Below is a small trained network, with its code and all its weights. Each question gives an input and a target symbol and asks what happens when units are switched off, that is, made to give their printed mean instead of their output.

import numpy as np


def w(rows, s, z=0):
    codes = np.array(rows[::2]) - 128.0
    scale = np.full(codes.shape[1], s)
    scale[-1] = z or s
    return codes * scale


def f(y):
    return y / 2 * (1 + np.tanh(0.7978845608 * (y + 0.044715 * y**3)))


def softmax(a):
    e = np.exp(a - a.max(-1, keepdims=True))
    return e / e.sum(-1, keepdims=True)


def log_softmax(a):
    a = a - a.max(-1, keepdims=True)
    return a - np.log(np.exp(a).sum(-1, keepdims=True))


def net(x, mask):
    ids = ['αβγδζηλμξπστφψω'.index(c) for c in x.split()]
    T = len(ids)
    res = E[ids] + P[:T]
    r = res
    for j in range(2):
        rows = slice(4 * j, 4 * j + 4)
        q, k, v = (r @ M[0][rows].T for M in (Q, K, V))
        z = softmax(np.where(np.tri(T) > 0, q @ k.T / 4**0.5, -1e9)) @ v
        o = O[0][rows]
        res = res + np.where(mask[j], z, o[:, -1]) @ o[:, :-1]
    y = f(res @ A[0][:, :-1].T + A[0][:, -1])
    res = res + np.where(mask[2:18], y, B[0][:, -1]) @ B[0][:, :-1]
    return log_softmax(res[-1] @ U[:, :-1].T + U[:, -1])


Q, K, V, O, A, B = {}, {}, {}, {}, {}, {}
E = w([
[103,129,175],'α',
[33,101,59],'β',
[143,143,107],'γ',
[176,105,139],'δ',
[142,103,253],'ζ',
[129,118,100],'η',
[139,122,93],'λ',
[147,136,80],'μ',
[172,146,20],'ξ',
[110,176,222],'π',
[123,134,106],'σ',
[127,60,36],'τ',
[85,144,92],'φ',
[35,160,120],'ψ',
[152,15,114],'ω',
],0.019)
P = w([
[66,217,2],'0',
[107,172,121],'1',
[59,163,135],'2',
[45,138,141],'3',
[64,182,146],'4',
[57,163,139],'5',
[2,138,204],'6',
[20,144,155],'7',
[89,194,133],'8',
],0.005)
Q[0] = w([
[246,129,18],'head 0',
[187,91,149],'head 0',
[161,54,155],'head 0',
[152,116,203],'head 0',
[113,185,144],'head 1',
[100,179,24],'head 1',
[98,111,133],'head 1',
[125,201,126],'head 1',
],0.012)
K[0] = w([
[156,127,76],'head 0',
[103,130,153],'head 0',
[72,143,180],'head 0',
[94,195,158],'head 0',
[88,249,202],'head 1',
[107,142,50],'head 1',
[125,108,124],'head 1',
[116,189,132],'head 1',
],0.017)
V[0] = w([
[152,203,66],'head 0',
[216,96,126],'head 0',
[188,157,140],'head 0',
[252,101,54],'head 0',
[178,106,39],'head 1',
[164,130,94],'head 1',
[67,215,74],'head 1',
[72,13,107],'head 1',
],0.012)
O[0] = w([
[106,28,176,181],'head 0',
[107,131,98,76],'head 0',
[159,154,181,62],'head 0',
[118,80,128,150],'head 0',
[180,111,120,212],'head 1',
[118,63,157,139],'head 1',
[18,60,173,252],'head 1',
[168,175,2,252],'head 1',
],0.0097,0.004)
A[0] = w([
[156,160,158,2],'neuron 0',
[171,116,128,8],'neuron 1',
[77,117,143,177],'neuron 2',
[141,159,199,3],'neuron 3',
[158,156,168,1],'neuron 4',
[198,125,136,3],'neuron 5',
[126,150,137,225],'neuron 6',
[189,141,97,42],'neuron 7',
[157,108,129,227],'neuron 8',
[208,108,78,253],'neuron 9',
[188,124,133,34],'neuron 10',
[177,110,137,224],'neuron 11',
[172,111,121,3],'neuron 12',
[138,179,7,130],'neuron 13',
[115,111,110,216],'neuron 14',
[206,159,196,8],'neuron 15',
],0.014,0.0059)
B[0] = w([
[78,63,121,134],'neuron 0',
[9,97,62,126],'neuron 1',
[116,255,102,198],'neuron 2',
[43,65,142,145],'neuron 3',
[93,17,86,135],'neuron 4',
[88,192,44,134],'neuron 5',
[139,208,227,154],'neuron 6',
[14,123,139,157],'neuron 7',
[198,174,187,168],'neuron 8',
[177,157,152,233],'neuron 9',
[56,240,58,133],'neuron 10',
[232,197,140,163],'neuron 11',
[117,133,68,131],'neuron 12',
[159,72,130,247],'neuron 13',
[163,106,156,197],'neuron 14',
[191,42,77,146],'neuron 15',
],0.0067,0.013)
U = w([
[137,228,169,97],'α',
[51,75,2,81],'β',
[135,106,155,91],'γ',
[232,171,201,211],'δ',
[140,87,143,52],'ζ',
[126,98,123,169],'η',
[133,94,125,15],'λ',
[134,88,153,52],'μ',
[131,59,164,2],'ξ',
[104,177,191,24],'π',
[121,136,135,135],'σ',
[179,73,82,135],'τ',
[72,125,75,159],'φ',
[62,205,60,13],'ψ',
[158,153,44,50],'ω',
],0.0088,0.0057)

Each question gives the input, a string of symbols that net reads in full, and the target symbol t.
The units are the heads (4 rows each of Q, K, V and O) and the neurons (one row each of A and B). Each row of codes is followed by its name. A weight is (code - 128) times the scale printed after its matrix; where a second scale follows, it is the last column's (O, A, B and U).
mask holds one flag per unit, heads first, then neurons. A switched-off unit (its flag False) gives its mean, the last column of its rows in O or B, instead of its output. The means were averaged over made-up inputs and are rounded, as every weight is.
A unit's drop is (log p(t) with every unit on - log p(t) with that unit switched off) / (log p(t) with every unit on - log p(t) with every unit switched off).
The circuit of an input: a set's keep is (log p(t) with only the set's units on - log p(t) with every unit switched off) / (log p(t) with every unit on - log p(t) with every unit switched off). Starting from the 12 units with the biggest drops (on a tie, the unit counted first), units are removed one at a time, each time the one whose removal leaves the highest keep (on an exact tie, the one counted first), for as long as the keep stays at least 0.8.
circuit, biggest first: the units of the circuit, biggest drop first
top k neurons: the k neurons with the biggest drops, biggest first
heads that matter: for each layer, one digit per head in row order, 1 if its drop is at least 0.15 and else 0, layers parted by /
drop when u is switched off: that unit's drop, to one decimal
input λ δ β ζ α δ δ τ ψ, target ψ: circuit, biggest first : head 1; neuron 2; neuron 13
input β δ ω ξ, target β: top neuron : neuron 6
input ψ ψ δ φ, target ψ: heads that matter : 01
input τ τ τ γ, target τ: top 3 neurons : neuron 2; neuron 6; neuron 13
input τ ζ δ δ φ, target β: heads that matter : 11
input π ω τ, target τ: circuit, biggest first : neuron 13; head 1
input τ ψ σ, target β: circuit, biggest first : head 1; head 0; neuron 9
input δ τ β π, target π: circuit, biggest first : head 1; neuron 3
input μ σ η ζ τ β ψ, target ψ: circuit, biggest first : head 1; neuron 2
input δ η η δ δ σ α, target α: heads that matter : 10
input β γ μ, target β: heads that matter : 01
input τ α π μ ξ, target τ: heads that matter : 10
input γ τ λ α, target α: heads that matter : 11
input δ π γ ω τ β δ σ β, target β: heads that matter : 01
input δ η δ β α ξ ω, target ω: top neuron : neuron 13
input ξ ζ φ δ τ δ π, target π: drop when head 1 is switched off : 0.7
input η β σ π τ ζ α δ β, target β: drop when head 1 is switched off : 0.3
input τ τ γ δ β η, target τ: drop when head 1 is switched off : 0.8
